Below is a small trained network, with its code and all its weights. Each question gives an input and a target symbol and asks what happens when units are switched off, that is, made to give their printed mean instead of their output.

import numpy as np


def w(rows, s, z=0):
    codes = np.array(rows[::2]) - 128.0
    scale = np.full(codes.shape[1], s)
    scale[-1] = z or s
    return codes * scale


def f(y):
    return np.maximum(y, 0)


def softmax(a):
    e = np.exp(a - a.max(-1, keepdims=True))
    return e / e.sum(-1, keepdims=True)


def log_softmax(a):
    a = a - a.max(-1, keepdims=True)
    return a - np.log(np.exp(a).sum(-1, keepdims=True))


def net(x, mask):
    ids = ['αβδεζηθλμπστφω'.index(c) for c in x.split()]
    T = len(ids)
    res = E[ids] + P[:T]
    q, k, v = (res @ M[0].T for M in (Q, K, V))
    z = softmax(np.where(np.tri(T) > 0, q @ k.T / 4**0.5, -1e9)) @ v
    res = res + np.where(mask[0], z, O[0][:, -1]) @ O[0][:, :-1]
    y = f(res @ A[0][:, :-1].T + A[0][:, -1])
    res = res + np.where(mask[1:9], y, B[0][:, -1]) @ B[0][:, :-1]
    return log_softmax(res[-1] @ U[:, :-1].T + U[:, -1])


Q, K, V, O, A, B = {}, {}, {}, {}, {}, {}
E = w([
[89,164,114,130,146,121,154],'α',
[130,144,176,93,252,135,192],'β',
[161,102,62,110,94,167,132],'δ',
[193,136,126,91,177,165,117],'ε',
[109,159,65,101,131,141,113],'ζ',
[119,176,100,75,120,189,253],'η',
[55,169,110,122,118,115,150],'θ',
[180,122,123,164,153,114,173],'λ',
[143,211,138,151,109,149,72],'μ',
[157,145,127,154,72,110,152],'π',
[95,78,135,105,162,180,115],'σ',
[124,92,197,157,178,195,121],'τ',
[80,118,190,187,109,175,139],'φ',
[182,161,48,160,154,144,45],'ω',
],0.025)
P = w([
[152,211,104,109,155,213,254],'0',
[159,203,84,139,159,197,222],'1',
[153,186,86,144,162,181,209],'2',
[143,171,85,157,165,161,190],'3',
[142,154,79,160,165,148,166],'4',
[136,138,80,176,166,135,146],'5',
[130,122,79,180,166,117,126],'6',
[129,105,83,186,168,108,102],'7',
[121,91,77,193,177,91,80],'8',
[115,75,82,202,173,77,57],'9',
[113,62,69,208,176,63,42],'10',
[98,45,74,222,176,52,18],'11',
],0.0075)
Q[0] = w([
[115,95,155,173,111,143,157],'h1',
[122,86,233,4,31,105,122],'h1',
[116,123,221,105,88,142,113],'h1',
[98,131,118,147,121,167,115],'h1',
],0.025)
K[0] = w([
[119,151,100,192,128,188,101],'h1',
[144,247,86,74,180,215,254],'h1',
[122,129,81,176,104,219,179],'h1',
[145,84,99,205,155,134,115],'h1',
],0.017)
V[0] = w([
[105,212,199,133,165,250,76],'h1',
[210,214,180,170,16,83,60],'h1',
[103,101,170,206,1,151,183],'h1',
[39,64,40,139,75,128,54],'h1',
],0.0075)
O[0] = w([
[112,61,222,158,110,141,33,252],'h1',
[250,155,150,65,102,25,85,37],'h1',
[155,25,151,82,2,74,187,192],'h1',
[143,153,189,100,88,213,200,14],'h1',
],0.0079,0.0023)
A[0] = w([
[24,209,92,7,13,172,32,85],'n1',
[153,170,156,84,110,188,95,253],'n2',
[72,62,88,93,114,105,156,108],'n3',
[210,80,112,196,140,143,143,93],'n4',
[141,89,28,180,120,129,53,93],'n5',
[175,198,122,200,45,146,140,20],'n6',
[28,142,186,65,138,68,122,222],'n7',
[107,152,152,211,122,210,133,40],'n8',
],0.011,0.0046)
B[0] = w([
[215,77,172,172,173,178,214,156],'n1',
[123,162,136,101,103,214,66,172],'n2',
[92,176,140,118,109,187,149,175],'n3',
[134,146,56,173,161,161,69,238],'n4',
[99,132,251,149,72,122,186,218],'n5',
[141,48,123,42,165,95,111,172],'n6',
[94,197,168,145,71,116,144,156],'n7',
[173,67,81,81,139,40,105,244],'n8',
],0.013,0.011)
U = w([
[32,214,82,116,69,45,45,201],'α',
[124,148,191,105,194,74,134,91],'β',
[133,87,97,168,2,193,93,195],'δ',
[131,177,111,115,145,156,44,172],'ε',
[173,101,167,141,156,158,186,49],'ζ',
[120,159,68,85,108,186,134,118],'η',
[108,181,120,210,132,140,156,254],'θ',
[202,118,87,242,137,148,121,81],'λ',
[183,97,194,123,148,142,112,33],'μ',
[218,155,104,113,53,70,129,175],'π',
[50,107,105,89,132,170,87,138],'σ',
[117,54,118,123,158,131,122,166],'τ',
[102,69,180,180,82,69,84,89],'φ',
[174,177,186,177,86,97,53,86],'ω',
],0.008,0.0058)

Each question gives the input, a string of symbols that net reads in full, and the target symbol t.
The units are the heads (4 rows each of Q, K, V and O) and the neurons (one row each of A and B). Each row of codes is followed by its name. A weight is (code - 128) times the scale printed after its matrix; where a second scale follows, it is the last column's (O, A, B and U).
mask holds one flag per unit, heads first, then neurons. A switched-off unit (its flag False) gives its mean, the last column of its rows in O or B, instead of its output. The means were averaged over made-up inputs and are rounded, as every weight is.
A unit's drop is (log p(t) with every unit on - log p(t) with that unit switched off) / (log p(t) with every unit on - log p(t) with every unit switched off).
The circuit of an input: a set's keep is (log p(t) with only the set's units on - log p(t) with every unit switched off) / (log p(t) with every unit on - log p(t) with every unit switched off). Starting from all 9 units, units are removed one at a time, each time the one whose removal leaves the highest keep (on an exact tie, the one counted first), for as long as the keep stays at least 0.8.
circuit, biggest first: the units of the circuit, biggest drop first
unit that matters most: the unit with the biggest drop
k most important neurons: the k neurons with the biggest drops, biggest first
drop of u: that unit's drop, to one decimal
input λ θ α, target α: 3 most important neurons -> (n1; n7; n5)
input π λ δ δ λ λ δ λ η λ δ, target θ: circuit, biggest first -> (h1; n5; n8)
input δ π φ θ η λ θ λ σ α, target τ: circuit, biggest first -> (h1; n8)
input ζ λ ζ σ ω, target ω: most important neuron -> (n5)
input α ω τ, target ε: circuit, biggest first -> (h1; n2)
input δ λ ω φ σ μ δ λ μ λ ζ μ, target μ: circuit, biggest first -> (n1; n6; h1)
input σ δ π λ λ λ η λ λ, target θ: circuit, biggest first -> (n8; h1)
input δ δ η ω π α τ δ, target φ: circuit, biggest first -> (h1; n5)
input λ λ λ λ δ δ λ π δ φ λ ζ, target ζ: 2 most important neurons -> (n1; n4)
input λ λ δ τ λ π λ δ σ θ, target τ: 3 most important neurons -> (n8; n1; n5)
input α ε μ λ δ δ ζ φ μ, target δ: 2 most important neurons -> (n2; n8)
input τ β α λ μ μ ζ, target ω: circuit, biggest first -> (h1; n5)
input α δ ω θ σ, target ε: 4 most important neurons -> (n2; n5; n6; n1)
input λ ω λ λ α λ β, target θ: 3 most important neurons -> (n8; n6; n7)
input ε λ λ δ τ φ σ π λ λ α, target θ: 4 most important neurons -> (n8; n6; n2; n3)
input λ λ λ π λ π σ π λ δ λ ζ, target ζ: circuit, biggest first -> (n1; n5)
input φ ε φ η, target δ: circuit, biggest first -> (h1)
input φ π λ λ π π σ π δ δ β π, target π: drop of n2 -> 0.0
input δ α η λ π η, target π: drop of h1 -> 1.6
input δ δ δ, target η: drop of n3 -> 0.1
input λ φ δ φ α, target δ: 2 most important neurons -> (n8; n3)
input λ δ φ η ζ δ λ, target θ: unit that matters most -> n8
